Here is a tiny trained network, its code and every weight. The questions are about switching its units off for an input and a class, where a switched-off unit gives its printed mean instead of its output.

import numpy as np


def w(rows, s, z=0):
    codes = np.array(rows[::2]) - 128.0
    scale = np.full(codes.shape[1], s)
    scale[-1] = z or s
    return codes * scale


def f(y):
    return y / 2 * (1 + np.tanh(0.7978845608 * (y + 0.044715 * y**3)))


def log_softmax(a):
    a = a - a.max(-1, keepdims=True)
    return a - np.log(np.exp(a).sum(-1, keepdims=True))


def net(x, mask):
    res = np.array(x, float).reshape(1, 7) / 4 @ E
    y = f(res @ A[0][:, :-1].T + A[0][:, -1])
    res = res + np.where(mask, y, B[0][:, -1]) @ B[0][:, :-1]
    return log_softmax(res[-1] @ U[:, :-1].T + U[:, -1])


A, B = {}, {}
E = w([
[114,136,179,104,132,139],'x0',
[43,104,122,77,136,86],'x1',
[85,129,73,207,45,53],'x2',
[140,1,187,120,106,108],'x3',
[206,179,82,145,30,84],'x4',
[88,164,110,83,73,198],'x5',
[161,89,20,139,149,181],'x6',
],0.0086)
A[0] = w([
[53,35,47,100,98,156,151],'N0',
[88,138,177,107,162,130,105],'N1',
[250,105,101,149,174,77,145],'N2',
[129,141,73,157,93,144,119],'N3',
[67,105,102,99,180,43,156],'N4',
[67,104,99,88,153,40,110],'N5',
[167,115,89,140,128,143,82],'N6',
[111,109,127,81,206,140,223],'N7',
[156,127,137,126,171,149,150],'N8',
[110,94,154,108,200,203,180],'N9',
[223,91,187,39,85,71,113],'N10',
[112,181,70,68,132,152,131],'N11',
[105,144,142,136,122,77,92],'N12',
[112,88,111,145,147,190,179],'N13',
[132,99,153,125,135,186,253],'N14',
[153,120,76,164,92,172,100],'N15',
[112,139,104,121,152,157,171],'N16',
[120,235,72,44,132,199,149],'N17',
],0.017,0.0053)
B[0] = w([
[153,104,177,253,108,97,228],'N0',
[198,144,81,155,144,154,194],'N1',
[80,163,128,249,100,70,222],'N2',
[148,109,67,121,156,208,190],'N3',
[81,71,112,133,171,194,209],'N4',
[93,53,146,109,162,140,200],'N5',
[149,102,93,98,135,39,162],'N6',
[84,142,199,76,98,185,230],'N7',
[102,111,161,120,75,119,172],'N8',
[102,95,165,16,96,149,251],'N9',
[140,132,202,110,19,140,217],'N10',
[72,214,150,112,84,127,184],'N11',
[134,98,143,137,155,194,159],'N12',
[158,104,156,125,97,125,187],'N13',
[236,157,200,119,187,149,205],'N14',
[171,60,42,122,118,147,191],'N15',
[101,140,162,98,113,103,161],'N16',
[169,226,108,81,49,126,233],'N17',
],0.022,0.014)
U = w([
[220,186,148,138,249,110,74],'0',
[128,57,19,195,205,171,136],'1',
[243,173,51,156,21,146,122],'2',
[200,91,116,34,115,45,45],'3',
[187,52,235,160,88,165,253],'4',
[206,123,154,1,90,245,128],'5',
[123,183,142,185,76,166,89],'6',
[207,107,116,53,173,25,47],'7',
],0.0064,0.004)

Each question gives the input, the list of numbers given to net, and the class t.
The units are the neurons (one row each of A and B). Each row of codes is followed by its name. A weight is (code - 128) times the scale printed after its matrix; where a second scale follows, it is the last column's (A, B and U).
mask holds one flag per neuron, in row order. A switched-off neuron (its flag False) gives its mean, the last column of its row in B, instead of its output. The means were averaged over made-up inputs and are rounded, as every weight is.
A unit's drop is (log p(t) with every unit on - log p(t) with that unit switched off) / (log p(t) with every unit on - log p(t) with every unit switched off).
The circuit of an input: a set's keep is (log p(t) with only the set's units on - log p(t) with every unit switched off) / (log p(t) with every unit on - log p(t) with every unit switched off). Starting from the 12 units with the biggest drops (on a tie, the unit counted first), units are removed one at a time, each time the one whose removal leaves the highest keep (on an exact tie, the one counted first), for as long as the keep stays at least 0.8.
units of the circuit, in order: the units of the circuit, biggest drop first
top k neurons: the k neurons with the biggest drops, biggest first
drop when u is switched off: that unit's drop, to one decimal
input [7,4,-3,-8,2,4,1], class 2: units of the circuit, in order : N17
input [-3,8,2,2,-6,-2,-6], class 1: units of the circuit, in order : N4; N10
input [6,4,3,-7,8,4,-2], class 2: top 3 neurons : N9; N17; N7
input [-2,-2,-3,-3,-5,-5,8], class 4: top 2 neurons : N2; N3
input [-7,-2,-3,6,2,2,5], class 4: top 3 neurons : N17; N0; N1
input [4,-8,2,-3,4,0,-7], class 2: top 4 neurons : N9; N7; N5; N4
input [-6,-5,2,5,5,-5,-4], class 6: top 2 neurons : N2; N17
input [-4,6,-4,5,-5,5,-2], class 4: top 3 neurons : N0; N17; N3
input [7,-3,-6,6,1,-3,-7], class 5: top 2 neurons : N0; N9
input [-3,3,-6,8,1,2,2], class 4: top 2 neurons : N0; N17
input [-2,-8,0,1,2,-5,-8], class 6: top 2 neurons : N2; N9
input [-7,8,1,-3,-3,3,5], class 4: top 2 neurons : N0; N5
input [6,-5,-3,-2,6,-8,-5], class 6: drop when N0 is switched off : 0.1
input [5,2,6,-4,6,8,-1], class 2: drop when N14 is switched off : 0.0
input [1,-7,-5,-6,1,-7,5], class 2: drop when N17 is switched off : 0.1
input [-5,5,0,1,2,-1,8], class 1: top neuron : N10
input [-3,-4,7,-3,0,-8,-7], class 1: drop when N17 is switched off : 0.1
